[ -6 -19  14   4 -15  31  10  -4  12   6   1  24   6  -2 -14   2   5  -8
  -8   4  10  -5   0  12   4   8 -12  14  -9   6  17  -3  21  -4   1  10
  -6  16]	<36>
[ -1 -12   2  -1  -8  -2  14   5   3 -16  -3  26   0   6  -3   5  -2  -6
 -11   4   3  -5  -8 -11  -2   1 -19   4   5  10  22   7  -2  -5  13   3
  -7  -8]	<47>
[ -7 -16   1   0   1  12  11  -2   1 -10  -7  22   1   0  -5   1  -2  -7
 -14  -1   6  -7  -5 -10  -2  -3 -18  16   9  14  17   9  11  -1  13  -4
  -8   2]	<47>
[  1 -17  10   6 -34  16  -5 -10 -14   6   5  -2  10  -3 -15   8   9 -11
  -7   5   8   3   2   3  -5   4 -13  16  -6  -2  24 -10  25  -1 -13  13
   6   4]	<36>
[ -3 -20  12   6 -18  14   3  -2  -9  -2   2  10   7  -4 -23  10   8  -6
  -7   5   8  -4  -2  -2  -8   9 -15  17 -11   3  15  -5  14 -11  -2  18
  -5   3]	<36>
[ -3 -17  10   3 -17  27  -3  -3  -8   5  -4  -4   6 -13 -18  -1  11  -9
 -12   9  28  -4   8  -2  -4  21  -5  14 -18  -3  -7  -1  17   7  -8   1
  -4  14]	<43>
[  2  -8   2  -4   5  -3   9   6  -1  -4  -2  24  -1   3  -9  -3   6   9
 -14   6  16   0  -7  -1  -2 -10  -8   9   4   6  12   9   5  -2  19 -13
 -14  -3]	<47>
[  2  -9   4   5 -12  23  -6  -4  -8   4   0 -13  14 -14 -22 -13   7   2
  -6   8   4   2  14   6  -4  11  -2   6 -18  -8  -9   4  20   1 -11  -1
  17   5]	<36>
[-10  -8  12  17  -6  24  -5 -17 -11   6   3 -12  10 -17 -15 -17  10  -4
  -1  14   2  -1  17  -7  -2  17   1  17 -15   3 -12   0  13  -5  -1  -6
   0  11]	<43>
[  1  -4   8   1 -20  12  -8  -2 -12   8   8  -4  -7  -9  -9  -5  11  -9
  -9   1   3   1   1   6  -5   3  -7  10  -7   0  -8  -6  13   1 -16   4
  13   4]	<46>
[ -6 -14   8  -2  -8  20  -7   1 -20   6   5   6   4  -6 -21   4   7  -4
  -8   5   7   0  13  -4  -1  21  -6  19 -13  -1   6  -1  15  -2  -6   4
  -8  12]	<43>
[ -5 -28  16  12 -22  41  -2  -8  -2   4   7  23  13  -6 -22   6   8 -15
 -12   7  18  -2  11  -6  -6  14  -1  17 -14   2  12  -3  32  -3  -6  10
   0   7]	<43>
[ -1  -7   5   6   5  11  14  22   6  -6  -3  20   9   2  -6   2   0   2
  -9  -1   4  -5  -6  -8   1  -2 -11   8   5   6  28  79   8  -4  17  -3
  -6  -1]	<47>
[ -2  -9   5   0   6  22   2  12  -3 -18  -6  14  -1  -4 -14  -7   6  -5
 -10   1  12  -5  -1  -3   4   7  -1  13  -2  -2  -4   6   8  -9  14  -6
  -1   3]	<47>
[ -7  -5   4  -3   7  15  23  -3   2  -4 -19  13   7  13  -4  -4   4  -2
 -13  -3   6  -3   4 -12   1  -2  -7   9   5   7   8  11   5  -8  22  -2
  -9   1]	<47>
[ -1 -11  10   4 -30  21  -7  -8  -1   3   7 -13  -3 -13  -9 -11   4  -8
  -3   4   1   0  11  -1 -14  14  -8   9  -8  -2   8  -6  16  -5 -15   8
  17   2]	<46>
[  0 -14  12   2 -10  20  -8  -2 -13   4  -1   1   4  -7 -14  -6   9  -6
  -6  16  12  -2  11  -3 -79   9  -5  16 -14  -2   1  -2  12  -3  -8   7
  -5  12]	<36>
[ -4 -12  11   2 -32  20  -9 -16  -8   3   6 -14  10 -15 -12  -1   4  -1
 -11   3  10   2  20   1  -2  16   6  15 -12 -12   7  -6  27  -6 -13   9
  14   7]	<46>
[ -2 -16  10  11 -18  18  -5 -10  -7   9   1   2  12  -5 -17   1   5  -4
  14   3   6   3  11  -6 -14   6  -2  13 -12   1   3  -6  14   3  -2   6
   2   3]	<43>
[ -5 -15   9   6 -20  20  -5   4   2   9   9 -10   7 -17 -14  -3   7  -7
  -5   3   5   2   5  -3  -3  11   0  10 -13  -2  -1  -6  21   1 -15   0
  13   7]	<46>

[  4 -18  -6  17  23  -7   8   1  20  13 -27  17  -2 -16   1 -19  14   7
  17  -5 -26 -37  13 -17 -11   1   9   0 -26 -12   6  14   1  -8  -5 -15
  -9   8]	(58)
[ 29 -13 -37  -1   7   4  25  90  48 -10 -20  12  -1  -5   3 -19  31  -8
  -2   2 -11 -43   6  -8 -13  -1  24  12  -5  16 -11  -4   1 -17 -17  10
  29  24]	(54)
[  6  -9 -10  -1  13   0 -32  90  41  -8 -12   9  -1   4 -18  -7   9  -5
  -9  -7   1 -48   7   1 -14  -6  12  -7  18  12  11 -20 -10   7  -1 -21
  15  21]	(51)
[ -6  -6  -3  -2  16   0  30 -15  11  29 -20  11 -12 -25  -1  -6   1 -29
  -6   4 -18 -28  -1 -22  -5  -7   4   0 -23 -23   8  -3  -1 -23   2 -31
  -6  14]	(58)
[ 18  -2   7  -3  -6  -3  21  90  36 -12 -29   6  16  -3   8 -10   1   0
   5   1  -1  -6   0  17  -6 -14  26 -21  10   0 -17 -29   2  -3  -7  16
   3  10]	(54)
[  9  -1 -26  -4  15   8   0  30  21  -1 -11   6  -6   3  -4 -16   1  -3
   1 -11  -1 -19   4  -9 -14 -10   5  -4   9   2   3  -9  -5  -6   2  -9
  -8  19]	(51)
[ -4  15 -11  -4  19  -5   6  38  48  14  -8  15 -12  -6  -6 -15  19   6
 -43 -10 -28 -37   3  10   6  -9   8 -20   9  -8   0  -6  -4  -3   2  -4
   6   6]	(44)
[ -4  -7   1 -10   6  -3  -3  80  -9  13 -21   9  34 -20   0 -18 -17 -16
  -2  -4 -11  -5  10  -8 -23 -14   9   2   9  -3  -2  -8 -11  -7   2 -16
   7  14]	(46)
[  9  -4   1  -4  34  -8   1  -8  -2   9 -18   0   4  -2  -4 -14 -13   0
 -15  -6  -6 -12   7 -65   0   4  15 -11 -16 -12  -2  -7   0   4   5 -17
  -9   2]	(58)
[-31  -4  -6 -14   6   1   3  35  30   5  -6   9   3  -5   7  -7  -3  -8
  -1  -7   0 -25   7  17  -7  -7  -9 -15  16   7   8  -3 -22   4   4 -13
 -23  17]	(44)
[  7  14  12   0  35   6   3  -1  -6  14 -23   2 -19   4 -12  -7 -18  -7
 -11  -3  -8 -15  -6  -5 -16  -6  24  -7 -15 -11   2   0   3  -2   5 -19
 -13  23]	(58)
[ -2   0  -7  -3   6  -4  19  39   9   2 -11   8  28 -18   1 -13  -4 -11
  -1 -12 -15 -31  -2   4 -27 -24   6  -1   2   6   2 -19  16  -6 -10 -28
 -43  15]	(53)
[ -7   3  -4   3   0  -2 -11  40  18  -2   4   0 -39  -8   3   5  -8  -1
 -12  -6 -20 -25   9  11   7 -10   4 -21  12   2  15   5  -9   8   5 -11
  -5 -23]	(44)
